Below is a small trained network, with its code and all its weights. Each question gives an input and a target symbol and asks what happens when units are switched off, that is, made to give their printed mean instead of their output.

import numpy as np


def w(rows, s, z=0):
    codes = np.array(rows[::2]) - 128.0
    scale = np.full(codes.shape[1], s)
    scale[-1] = z or s
    return codes * scale


def f(y):
    return np.maximum(y, 0)


def softmax(a):
    e = np.exp(a - a.max(-1, keepdims=True))
    return e / e.sum(-1, keepdims=True)


def log_softmax(a):
    a = a - a.max(-1, keepdims=True)
    return a - np.log(np.exp(a).sum(-1, keepdims=True))


def net(x, mask):
    ids = ['αγδθλμξσω'.index(c) for c in x.split()]
    T = len(ids)
    res = E[ids] + P[:T]
    r = res
    for j in range(3):
        rows = slice(4 * j, 4 * j + 4)
        q, k, v = (r @ M[0][rows].T for M in (Q, K, V))
        z = softmax(np.where(np.tri(T) > 0, q @ k.T / 4**0.5, -1e9)) @ v
        o = O[0][rows]
        res = res + np.where(mask[j], z, o[:, -1]) @ o[:, :-1]
    y = f(res @ A[0][:, :-1].T + A[0][:, -1])
    res = res + np.where(mask[3:7], y, B[0][:, -1]) @ B[0][:, :-1]
    return log_softmax(res[-1] @ U[:, :-1].T + U[:, -1])


Q, K, V, O, A, B = {}, {}, {}, {}, {}, {}
E = w([
[142,148,127,157],'α',
[141,127,122,151],'γ',
[140,127,124,154],'δ',
[147,93,88,9],'θ',
[102,212,144,93],'λ',
[128,30,116,203],'μ',
[175,164,217,110],'ξ',
[141,126,126,152],'σ',
[141,138,123,157],'ω',
],0.015)
P = w([
[203,167,78,163],'0',
[92,162,79,144],'1',
[128,65,156,81],'2',
[112,179,102,155],'3',
[122,76,171,85],'4',
[114,185,110,155],'5',
[122,87,188,94],'6',
[112,178,113,157],'7',
[120,97,199,98],'8',
[110,177,114,154],'9',
[121,105,222,109],'10',
[109,166,113,155],'11',
[122,116,247,122],'12',
[111,158,111,156],'13',
],0.016)
Q[0] = w([
[147,144,124,184],'H0',
[137,131,132,78],'H0',
[204,188,140,167],'H0',
[104,152,144,144],'H0',
[108,79,150,101],'H1',
[91,93,161,134],'H1',
[180,81,227,187],'H1',
[53,147,192,103],'H1',
[128,104,107,162],'H2',
[88,47,93,169],'H2',
[75,129,163,2],'H2',
[176,134,105,152],'H2',
],0.014)
K[0] = w([
[120,92,203,152],'H0',
[117,155,94,88],'H0',
[42,137,248,109],'H0',
[112,151,154,170],'H0',
[200,124,132,176],'H1',
[155,117,143,201],'H1',
[122,99,207,183],'H1',
[125,205,184,187],'H1',
[127,68,69,171],'H2',
[127,98,47,141],'H2',
[158,236,121,52],'H2',
[122,96,142,162],'H2',
],0.012)
V[0] = w([
[253,95,88,149],'H0',
[172,168,54,218],'H0',
[13,113,74,148],'H0',
[181,26,61,113],'H0',
[107,132,144,19],'H1',
[38,179,81,180],'H1',
[90,107,108,30],'H1',
[70,69,122,130],'H1',
[121,114,103,249],'H2',
[152,188,254,151],'H2',
[67,79,164,211],'H2',
[121,132,79,69],'H2',
],0.0081)
O[0] = w([
[136,9,139,50,112],'H0',
[186,32,104,171,161],'H0',
[55,93,42,193,62],'H0',
[46,28,106,31,5],'H0',
[129,149,62,57,146],'H1',
[86,255,198,174,170],'H1',
[134,144,99,95,101],'H1',
[192,146,111,140,32],'H1',
[37,200,173,38,72],'H2',
[95,45,70,137,254],'H2',
[71,188,85,35,46],'H2',
[179,129,168,164,131],'H2',
],0.0069,0.004)
A[0] = w([
[2,209,67,128,94],'N0',
[186,163,123,165,2],'N1',
[95,156,129,120,239],'N2',
[129,13,129,110,51],'N3',
],0.0091,0.0061)
B[0] = w([
[56,37,104,230,254],'N0',
[126,2,170,127,156],'N1',
[110,157,114,40,236],'N2',
[142,214,135,210,206],'N3',
],0.0095,0.0067)
U = w([
[113,120,188,94,166],'α',
[140,126,126,130,32],'γ',
[177,48,136,172,141],'δ',
[159,131,55,94,254],'θ',
[141,197,79,190,69],'λ',
[89,53,134,101,94],'μ',
[145,246,173,93,183],'ξ',
[124,69,188,100,202],'σ',
[137,120,126,127,40],'ω',
],0.011,0.0047)

Each question gives the input, a string of symbols that net reads in full, and the target symbol t.
The units are the heads (4 rows each of Q, K, V and O) and the neurons (one row each of A and B). Each row of codes is followed by its name. A weight is (code - 128) times the scale printed after its matrix; where a second scale follows, it is the last column's (O, A, B and U).
mask holds one flag per unit, heads first, then neurons. A switched-off unit (its flag False) gives its mean, the last column of its rows in O or B, instead of its output. The means were averaged over made-up inputs and are rounded, as every weight is.
A unit's drop is (log p(t) with every unit on - log p(t) with that unit switched off) / (log p(t) with every unit on - log p(t) with every unit switched off).
The circuit of an input: a set's keep is (log p(t) with only the set's units on - log p(t) with every unit switched off) / (log p(t) with every unit on - log p(t) with every unit switched off). Starting from all 7 units, units are removed one at a time, each time the one whose removal leaves the highest keep (on an exact tie, the one counted first), for as long as the keep stays at least 0.8.
circuit, biggest first: the units of the circuit, biggest drop first
k most important neurons: the k neurons with the biggest drops, biggest first
heads that matter: for each layer, one digit per head in row order, 1 if its drop is at least 0.15 and else 0, layers parted by /
input λ ξ ξ θ σ α θ ω, target θ: circuit, biggest first	(H1)
input σ δ α σ ω λ ξ, target δ: heads that matter	011
input λ μ ξ, target δ: heads that matter	111
input λ ω μ μ σ δ, target μ: circuit, biggest first	(H0; N0; H2)
input ω ω μ ω α σ, target μ: heads that matter	101
input α α σ ξ λ δ ω μ ξ ω, target ξ: heads that matter	100
input λ ξ λ ω α ω δ λ δ δ γ α α ξ, target ξ: heads that matter	100
input ξ θ θ λ λ ω λ ξ λ α λ λ μ ω, target μ: heads that matter	001
input λ λ θ α λ ω ω γ, target θ: 2 most important neurons	(N3; N2)
input α α λ, target δ: circuit, biggest first	(H0; H2)
input λ δ λ α λ α λ μ μ θ ω σ, target μ: circuit, biggest first	(N0; H2; N3)
input ω λ σ λ θ θ γ σ, target θ: circuit, biggest first	(H1; N3)
input λ α α ω ω α ξ γ, target ξ: heads that matter	100
input λ γ μ λ μ δ α θ ω ξ ξ α, target ξ: 2 most important neurons	(N2; N1)
input δ α γ θ λ, target δ: circuit, biggest first	(H2)
input δ α θ, target δ: circuit, biggest first	(H0; N3)
input λ ξ σ μ, target μ: circuit, biggest first	(H2; N0; H0)
input σ σ ω λ λ σ α σ α λ μ δ, target μ: circuit, biggest first	(N0; H2; H0)
input θ θ γ δ, target θ: circuit, biggest first	(H1; H0)
input θ λ λ σ λ μ θ λ θ ξ ω θ μ γ, target μ: circuit, biggest first	(N0; H2; N3)
input μ α θ ω θ α α δ, target θ: heads that matter	010
input λ λ λ ξ δ λ ω ξ ω σ λ μ, target μ: heads that matter	001
